Here is a tiny trained network, its code and every weight. The questions are about switching its units off for an input and a target symbol, where a switched-off unit gives its printed mean instead of its output.

import numpy as np


def w(rows, s, z=0):
    codes = np.array(rows[::2]) - 128.0
    scale = np.full(codes.shape[1], s)
    scale[-1] = z or s
    return codes * scale


def f(y):
    return y / 2 * (1 + np.tanh(0.7978845608 * (y + 0.044715 * y**3)))


def softmax(a):
    e = np.exp(a - a.max(-1, keepdims=True))
    return e / e.sum(-1, keepdims=True)


def log_softmax(a):
    a = a - a.max(-1, keepdims=True)
    return a - np.log(np.exp(a).sum(-1, keepdims=True))


def net(x, mask):
    ids = ['αδεζηθμτψ'.index(c) for c in x.split()]
    T = len(ids)
    res = E[ids] + P[:T]
    r = res
    for j in range(3):
        rows = slice(3 * j, 3 * j + 3)
        q, k, v = (r @ M[0][rows].T for M in (Q, K, V))
        z = softmax(np.where(np.tri(T) > 0, q @ k.T / 3**0.5, -1e9)) @ v
        o = O[0][rows]
        res = res + np.where(mask[j], z, o[:, -1]) @ o[:, :-1]
    y = f(res @ A[0][:, :-1].T + A[0][:, -1])
    res = res + np.where(mask[3:7], y, B[0][:, -1]) @ B[0][:, :-1]
    return log_softmax(res[-1] @ U[:, :-1].T + U[:, -1])


Q, K, V, O, A, B = {}, {}, {}, {}, {}, {}
E = w([
[163,254,94,142],'α',
[113,70,153,127],'δ',
[169,72,132,98],'ε',
[91,125,121,43],'ζ',
[239,158,127,149],'η',
[173,180,88,101],'θ',
[117,156,101,74],'μ',
[206,45,148,169],'τ',
[147,156,238,180],'ψ',
],0.015)
P = w([
[111,91,9,111],'0',
[182,187,102,100],'1',
[172,119,127,97],'2',
[160,109,130,85],'3',
[181,105,135,93],'4',
[210,106,139,130],'5',
[179,138,126,83],'6',
[163,110,126,78],'7',
[144,99,124,58],'8',
[200,106,131,112],'9',
[169,122,119,89],'10',
[170,121,113,77],'11',
[182,80,122,97],'12',
],0.012)
Q[0] = w([
[73,167,148,160],'head 1',
[90,113,185,187],'head 1',
[49,138,189,94],'head 1',
[181,104,76,72],'head 2',
[219,112,115,98],'head 2',
[102,146,123,162],'head 2',
[188,94,114,7],'head 3',
[217,125,142,111],'head 3',
[130,117,120,134],'head 3',
],0.018)
K[0] = w([
[131,142,47,101],'head 1',
[119,79,32,185],'head 1',
[94,111,70,102],'head 1',
[182,56,57,106],'head 2',
[176,67,9,63],'head 2',
[101,133,153,176],'head 2',
[40,101,55,251],'head 3',
[136,94,29,131],'head 3',
[122,105,94,151],'head 3',
],0.018)
V[0] = w([
[167,94,71,127],'head 1',
[91,106,125,174],'head 1',
[164,104,161,125],'head 1',
[166,173,93,115],'head 2',
[154,159,179,83],'head 2',
[83,112,152,75],'head 2',
[123,87,145,31],'head 3',
[132,42,153,153],'head 3',
[252,134,107,123],'head 3',
],0.021)
O[0] = w([
[118,152,187,130,213],'head 1',
[165,168,108,128,57],'head 1',
[102,153,98,119,212],'head 1',
[167,104,170,105,162],'head 2',
[185,165,135,168,55],'head 2',
[126,204,146,107,112],'head 2',
[124,131,171,49,202],'head 3',
[40,125,52,96,173],'head 3',
[138,6,150,120,246],'head 3',
],0.018,0.014)
A[0] = w([
[117,83,1,121,11],'neuron 1',
[243,41,89,110,149],'neuron 2',
[107,76,94,163,84],'neuron 3',
[112,91,76,35,22],'neuron 4',
],0.0094,0.0012)
B[0] = w([
[235,128,255,120,177],'neuron 1',
[114,234,15,144,195],'neuron 2',
[112,114,159,222,172],'neuron 3',
[110,188,97,175,255],'neuron 4',
],0.0081,0.037)
U = w([
[121,165,150,180,254],'α',
[2,230,147,217,5],'δ',
[65,56,99,79,206],'ε',
[73,205,205,172,39],'ζ',
[94,113,98,159,137],'η',
[190,37,99,73,83],'θ',
[186,56,174,96,210],'μ',
[34,138,215,231,49],'τ',
[87,150,146,165,19],'ψ',
],0.0058,0.003)

Each question gives the input, a string of symbols that net reads in full, and the target symbol t.
The units are the heads (3 rows each of Q, K, V and O) and the neurons (one row each of A and B). Each row of codes is followed by its name. A weight is (code - 128) times the scale printed after its matrix; where a second scale follows, it is the last column's (O, A, B and U).
mask holds one flag per unit, heads first, then neurons. A switched-off unit (its flag False) gives its mean, the last column of its rows in O or B, instead of its output. The means were averaged over made-up inputs and are rounded, as every weight is.
A unit's drop is (log p(t) with every unit on - log p(t) with that unit switched off) / (log p(t) with every unit on - log p(t) with every unit switched off).
The circuit of an input: a set's keep is (log p(t) with only the set's units on - log p(t) with every unit switched off) / (log p(t) with every unit on - log p(t) with every unit switched off). Starting from all 7 units, units are removed one at a time, each time the one whose removal leaves the highest keep (on an exact tie, the one counted first), for as long as the keep stays at least 0.8.
units of the circuit, in order: the units of the circuit, biggest drop first
most important unit: the unit with the biggest drop
top k neurons: the k neurons with the biggest drops, biggest first
heads that matter: for each layer, one digit per head in row order, 1 if its drop is at least 0.15 and else 0, layers parted by /
drop when u is switched off: that unit's drop, to one decimal
input α ε ε δ α ψ ε ζ ε ε, target α: units of the circuit, in order	[neuron 2; head 3]
input δ θ μ ε α ψ, target μ: heads that matter	000
input δ ε ε ε δ τ θ α ε τ ε μ, target δ: units of the circuit, in order	[head 3]
input ε μ ε ε τ τ ε ζ ζ ε, target ε: units of the circuit, in order	[neuron 1; head 3]
input ζ ε ε τ ε ζ ζ ε θ α ε, target ζ: heads that matter	011
input η ε θ, target η: heads that matter	011
input θ ε μ ε μ τ ε τ τ ε ε α ε, target θ: units of the circuit, in order	[neuron 4; head 3; neuron 2; head 2]
input μ ε δ ε ε τ α, target μ: top 2 neurons	[neuron 4; neuron 2]
input τ τ ε α τ ζ τ θ ζ ε ζ, target τ: top 2 neurons	[neuron 3; neuron 1]
input μ τ τ τ ε τ τ ε τ η, target μ: units of the circuit, in order	[neuron 4; head 3]
input θ θ ε ε ε ζ η, target θ: top 2 neurons	[neuron 4; neuron 2]
input ε ε τ ζ θ θ ε ε τ μ μ α, target ε: units of the circuit, in order	[neuron 1; neuron 2; head 3]
input μ ε ε ζ ε ζ ε ε, target μ: units of the circuit, in order	[head 3; neuron 4]
input θ ζ ε ζ τ μ ε τ, target θ: most important unit	neuron 4
input δ ψ μ ε μ ψ ε η τ ε ε ζ, target δ: heads that matter	001
input α ζ ε η, target α: units of the circuit, in order	[head 3; neuron 2]
input η δ τ τ τ ε τ τ, target η: units of the circuit, in order	[neuron 2; head 3]
input ε ε η μ τ ε, target ε: top 3 neurons	[neuron 1; neuron 2; neuron 3]
input ε ε τ ζ μ ε τ η α ε θ ε θ, target ε: top 3 neurons	[neuron 2; neuron 3; neuron 1]
input ε ε μ, target ε: most important unit	neuron 2
input ε ε μ ε ψ, target μ: top 3 neurons	[neuron 4; neuron 2; neuron 3]
input η α δ ε, target η: drop when neuron 2 is switched off	2.7
input δ ζ τ μ, target δ: drop when head 3 is switched off	1.7
input τ ε τ, target τ: drop when head 2 is switched off	0.3
input τ α θ ζ η τ τ η ε, target τ: drop when head 3 is switched off	0.6
